Here is a tiny trained network, its code and every weight. The questions are about switching its units off for an input and a target symbol, where a switched-off unit gives its printed mean instead of its output.

import numpy as np


def w(rows, s, z=0):
    codes = np.array(rows[::2]) - 128.0
    scale = np.full(codes.shape[1], s)
    scale[-1] = z or s
    return codes * scale


def norm(h):
    return h / np.sqrt((h * h).mean(-1, keepdims=True) + 1e-5)


def softmax(a):
    e = np.exp(a - a.max(-1, keepdims=True))
    return e / e.sum(-1, keepdims=True)


def log_softmax(a):
    a = a - a.max(-1, keepdims=True)
    return a - np.log(np.exp(a).sum(-1, keepdims=True))


def net(x, mask):
    ids = ['ΞΠΣαγζω'.index(c) for c in x.split()]
    T = len(ids)
    res = E[ids] + P[:T]
    u = 0
    for l in range(3):
        r = norm(res)
        for j in range(3):
            rows = slice(4 * j, 4 * j + 4)
            q, k, v = (r @ M[l][rows].T for M in (Q, K, V))
            z = softmax(np.where(np.tri(T) > 0, q @ k.T / 4**0.5, -1e9)) @ v
            o = O[l][rows]
            res = res + np.where(mask[u + j], z, o[:, -1]) @ o[:, :-1]
        u += 3
    return log_softmax(norm(res)[-1] @ U[:, :-1].T + U[:, -1])


Q, K, V, O = {}, {}, {}, {}
E = w([
[99,146,148,112,81,53],'Ξ',
[77,22,112,1,73,155],'Π',
[100,139,141,113,74,47],'Σ',
[90,173,165,94,104,67],'α',
[74,164,176,86,113,68],'γ',
[101,146,150,133,78,47],'ζ',
[195,102,113,160,197,122],'ω',
],0.001)
P = w([
[23,232,1,253,177,146],'0',
[162,119,92,140,190,39],'1',
[152,106,118,135,159,69],'2',
[130,110,132,124,137,84],'3',
[114,121,142,108,116,99],'4',
[103,127,157,98,98,117],'5',
[96,132,170,87,78,142],'6',
[93,139,179,76,61,140],'7',
[87,144,177,60,46,157],'8',
],0.00074)
Q[0] = w([
[130,129,119,151,128,117],'L0H1',
[160,114,167,84,139,155],'L0H1',
[133,130,140,107,130,147],'L0H1',
[66,169,63,222,103,99],'L0H1',
[162,113,76,237,179,186],'L0H2',
[190,99,86,251,213,176],'L0H2',
[182,104,83,238,197,165],'L0H2',
[188,98,115,218,199,132],'L0H2',
[165,145,190,88,148,98],'L0H3',
[241,95,187,141,192,117],'L0H3',
[93,98,62,161,101,164],'L0H3',
[94,120,63,140,96,142],'L0H3',
],0.0028)
K[0] = w([
[127,134,123,135,130,115],'L0H1',
[127,132,70,135,141,158],'L0H1',
[134,124,114,119,128,153],'L0H1',
[131,119,252,129,109,75],'L0H1',
[111,164,97,202,148,73],'L0H2',
[112,162,85,212,150,91],'L0H2',
[116,168,84,225,150,86],'L0H2',
[118,158,73,214,150,114],'L0H2',
[147,137,66,148,162,172],'L0H3',
[124,143,4,153,140,156],'L0H3',
[102,113,195,86,87,72],'L0H3',
[124,117,193,94,96,93],'L0H3',
],0.0034)
V[0] = w([
[179,96,116,148,194,141],'L0H1',
[130,36,103,122,122,118],'L0H1',
[105,126,115,110,101,126],'L0H1',
[167,94,104,155,63,105],'L0H1',
[70,175,202,97,16,98],'L0H2',
[133,130,124,126,124,127],'L0H2',
[255,139,226,164,216,95],'L0H2',
[119,143,133,115,148,135],'L0H2',
[94,121,145,121,158,139],'L0H3',
[246,45,103,186,205,179],'L0H3',
[172,118,99,150,79,111],'L0H3',
[127,132,128,125,131,129],'L0H3',
],0.0011)
O[0] = w([
[109,154,154,110,76,129,91],'L0H1',
[160,136,131,132,87,139,114],'L0H1',
[147,114,120,134,151,133,138],'L0H1',
[147,113,100,152,93,140,119],'L0H1',
[98,120,88,183,143,73,208],'L0H2',
[128,128,127,128,127,128,127],'L0H2',
[89,184,176,112,51,149,88],'L0H2',
[126,129,135,124,133,127,131],'L0H2',
[126,136,139,114,137,117,132],'L0H3',
[109,146,124,95,7,165,2],'L0H3',
[139,117,103,149,106,141,120],'L0H3',
[127,128,129,127,129,128,129],'L0H3',
],0.0016,0.00083)
Q[1] = w([
[93,185,127,127,57,150],'L1H1',
[128,84,206,17,76,96],'L1H1',
[107,184,77,183,112,151],'L1H1',
[120,84,205,4,62,99],'L1H1',
[145,114,163,81,99,106],'L1H2',
[115,157,80,175,146,166],'L1H2',
[161,105,174,83,137,85],'L1H2',
[120,147,92,189,179,155],'L1H2',
[197,117,123,155,169,137],'L1H3',
[189,123,108,177,190,145],'L1H3',
[59,160,129,93,76,114],'L1H3',
[68,139,138,103,86,117],'L1H3',
],0.0041)
K[1] = w([
[75,123,253,1,17,52],'L1H1',
[148,151,197,101,115,212],'L1H1',
[97,109,99,131,115,25],'L1H1',
[145,147,205,99,112,214],'L1H1',
[117,93,152,68,75,172],'L1H2',
[156,151,126,185,176,91],'L1H2',
[106,114,114,81,102,183],'L1H2',
[153,172,79,190,177,99],'L1H2',
[209,129,200,110,95,129],'L1H3',
[219,134,194,115,95,81],'L1H3',
[44,118,71,157,177,137],'L1H3',
[51,127,62,150,167,142],'L1H3',
],0.0038)
V[1] = w([
[167,118,158,90,132,129],'L1H1',
[52,107,123,118,55,127],'L1H1',
[72,119,149,94,2,114],'L1H1',
[74,111,53,162,157,132],'L1H1',
[128,222,167,196,101,117],'L1H2',
[99,205,113,196,132,125],'L1H2',
[121,102,150,131,176,156],'L1H2',
[141,215,185,192,101,118],'L1H2',
[198,26,240,27,101,128],'L1H3',
[137,102,113,137,141,135],'L1H3',
[193,18,241,13,96,125],'L1H3',
[131,119,92,41,88,97],'L1H3',
],0.0016)
O[1] = w([
[145,135,126,163,141,153,110],'L1H1',
[107,115,74,82,149,123,94],'L1H1',
[111,112,55,108,209,115,61],'L1H1',
[91,111,130,90,83,116,171],'L1H1',
[176,100,135,108,133,54,124],'L1H2',
[137,93,137,88,116,75,151],'L1H2',
[116,141,126,86,145,132,120],'L1H2',
[185,107,137,113,144,57,116],'L1H2',
[7,137,147,108,132,138,12],'L1H3',
[125,123,132,132,145,131,131],'L1H3',
[2,133,149,113,126,147,9],'L1H3',
[109,128,136,167,105,191,120],'L1H3',
],0.0022,0.0014)
Q[2] = w([
[171,104,124,130,130,78],'L2H1',
[175,103,124,135,133,85],'L2H1',
[79,158,154,132,130,174],'L2H1',
[195,96,179,175,169,123],'L2H1',
[174,144,160,180,103,181],'L2H2',
[86,109,102,80,155,73],'L2H2',
[123,153,120,165,119,204],'L2H2',
[145,153,132,171,114,193],'L2H2',
[185,98,199,68,73,128],'L2H3',
[3,175,124,164,146,165],'L2H3',
[173,100,216,68,72,133],'L2H3',
[105,149,27,189,192,115],'L2H3',
],0.0043)
K[2] = w([
[158,143,147,133,162,63],'L2H1',
[158,150,152,148,159,53],'L2H1',
[95,116,123,120,123,198],'L2H1',
[138,150,187,218,156,108],'L2H1',
[174,179,211,172,125,65],'L2H2',
[74,71,45,73,129,200],'L2H2',
[184,156,132,143,134,70],'L2H2',
[184,168,156,154,126,69],'L2H2',
[98,73,30,53,86,201],'L2H3',
[69,196,253,185,124,133],'L2H3',
[87,82,49,55,89,210],'L2H3',
[181,156,184,196,172,37],'L2H3',
],0.005)
V[2] = w([
[105,6,125,84,114,151],'L2H1',
[146,57,87,123,104,140],'L2H1',
[135,230,170,165,140,113],'L2H1',
[110,227,57,104,134,90],'L2H1',
[148,163,139,167,161,101],'L2H2',
[95,195,175,173,124,108],'L2H2',
[107,71,131,75,91,172],'L2H2',
[115,93,122,92,96,159],'L2H2',
[141,56,79,57,86,148],'L2H3',
[148,186,121,187,158,107],'L2H3',
[159,191,115,184,157,105],'L2H3',
[86,99,209,127,100,123],'L2H3',
],0.0024)
O[2] = w([
[196,119,116,86,67,17,35],'L2H1',
[131,164,132,143,33,17,159],'L2H1',
[59,97,90,148,237,231,174],'L2H1',
[145,161,225,164,84,230,117],'L2H1',
[101,196,94,118,103,95,224],'L2H2',
[112,145,184,98,19,6,64],'L2H2',
[162,18,150,129,176,155,2],'L2H2',
[149,62,161,135,157,161,41],'L2H2',
[9,214,208,182,135,126,150],'L2H3',
[128,46,104,59,96,143,196],'L2H3',
[117,38,106,63,86,145,225],'L2H3',
[198,184,103,174,181,44,70],'L2H3',
],0.0016,0.00088)
U = w([
[254,121,49,133,92,90,171],'Ξ',
[96,92,54,204,85,208,2],'Π',
[93,64,177,57,40,109,147],'Σ',
[96,153,59,92,226,202,138],'α',
[107,66,166,130,212,181,49],'γ',
[98,63,135,191,184,154,24],'ζ',
[22,236,180,165,128,113,181],'ω',
],0.0074,0.004)

Each question gives the input, a string of symbols that net reads in full, and the target symbol t.
The units are the heads (4 rows each of Q, K, V and O). Each row of codes is followed by its name. A weight is (code - 128) times the scale printed after its matrix; where a second scale follows, it is the last column's (O and U).
mask holds one flag per head, layer by layer. A switched-off head (its flag False) gives its mean, the last column of its rows in O, instead of its output. The means were averaged over made-up inputs and are rounded, as every weight is.
A unit's drop is (log p(t) with every unit on - log p(t) with that unit switched off) / (log p(t) with every unit on - log p(t) with every unit switched off).
The circuit of an input: a set's keep is (log p(t) with only the set's units on - log p(t) with every unit switched off) / (log p(t) with every unit on - log p(t) with every unit switched off). Starting from all 9 units, units are removed one at a time, each time the one whose removal leaves the highest keep (on an exact tie, the one counted first), for as long as the keep stays at least 0.8.
circuit, biggest first: the units of the circuit, biggest drop first
unit that matters most: the unit with the biggest drop
which heads matter: for each layer, one digit per head in row order, 1 if its drop is at least 0.15 and else 0, layers parted by /
drop when u is switched off: that unit's drop, to one decimal
input ω ω α γ Π α, target γ: which heads matter : 000 / 100 / 010
input ω Π α, target ω: circuit, biggest first : [L2H3]
input γ Π Σ, target γ: circuit, biggest first : [L2H2 L1H2 L1H1]
input Σ Π Σ γ Ξ Σ Σ ζ, target ζ: which heads matter : 000 / 110 / 010
input Ξ ω Π Ξ γ Σ, target γ: circuit, biggest first : [L2H2 L1H1 L1H2]
input ζ Π Ξ, target ζ: circuit, biggest first : [L2H2 L1H2 L1H1]
input ω Ξ ω γ α, target Ξ: circuit, biggest first : [L1H3 L0H3]
input γ ζ Π ζ γ Ξ γ Ξ, target γ: circuit, biggest first : [L2H2 L1H1 L1H2]
input ω ω α ω ω ω γ ω ω, target α: which heads matter : 000 / 101 / 100
input ω ζ ω γ ω γ γ ω Ξ, target Ξ: circuit, biggest first : [L2H3 L1H1]
input ζ Π Σ, target ζ: which heads matter : 000 / 010 / 010
input γ γ ω ω Π γ Π γ Ξ, target Ξ: which heads matter : 010 / 111 / 101
input γ γ α Π, target γ: circuit, biggest first : [L2H2 L2H3 L1H3 L0H3]
input ω Ξ Π, target ω: which heads matter : 000 / 010 / 101
input ω γ Σ Π γ ω Ξ, target ω: circuit, biggest first : [L2H3]
input Π ζ γ Ξ, target ζ: which heads matter : 000 / 110 / 010
input ω Σ γ ζ ω, target Σ: circuit, biggest first : [L1H3 L0H2 L2H3 L0H3]
input γ ζ ω Π ω Π γ ω, target ω: which heads matter : 000 / 000 / 000
input ω γ Ξ Ξ ω Π, target ω: which heads matter : 000 / 000 / 001
input ω ω ω α ω Ξ Σ ζ, target Ξ: unit that matters most : L1H2
input ω ω ω ζ γ α, target Ξ: circuit, biggest first : [L1H3 L0H3 L1H1]
input ω Π γ γ, target γ: which heads matter : 001 / 110 / 010
input ω Σ γ Ξ ω ω ω ζ, target Ξ: which heads matter : 001 / 101 / 001
input Ξ Π α γ α, target γ: which heads matter : 000 / 010 / 010
input ω Σ Σ ω γ ω ζ ω, target α: drop when L2H1 is switched off : 0.6
input ω ω ω ω ω Σ, target Ξ: drop when L2H1 is switched off : 0.1
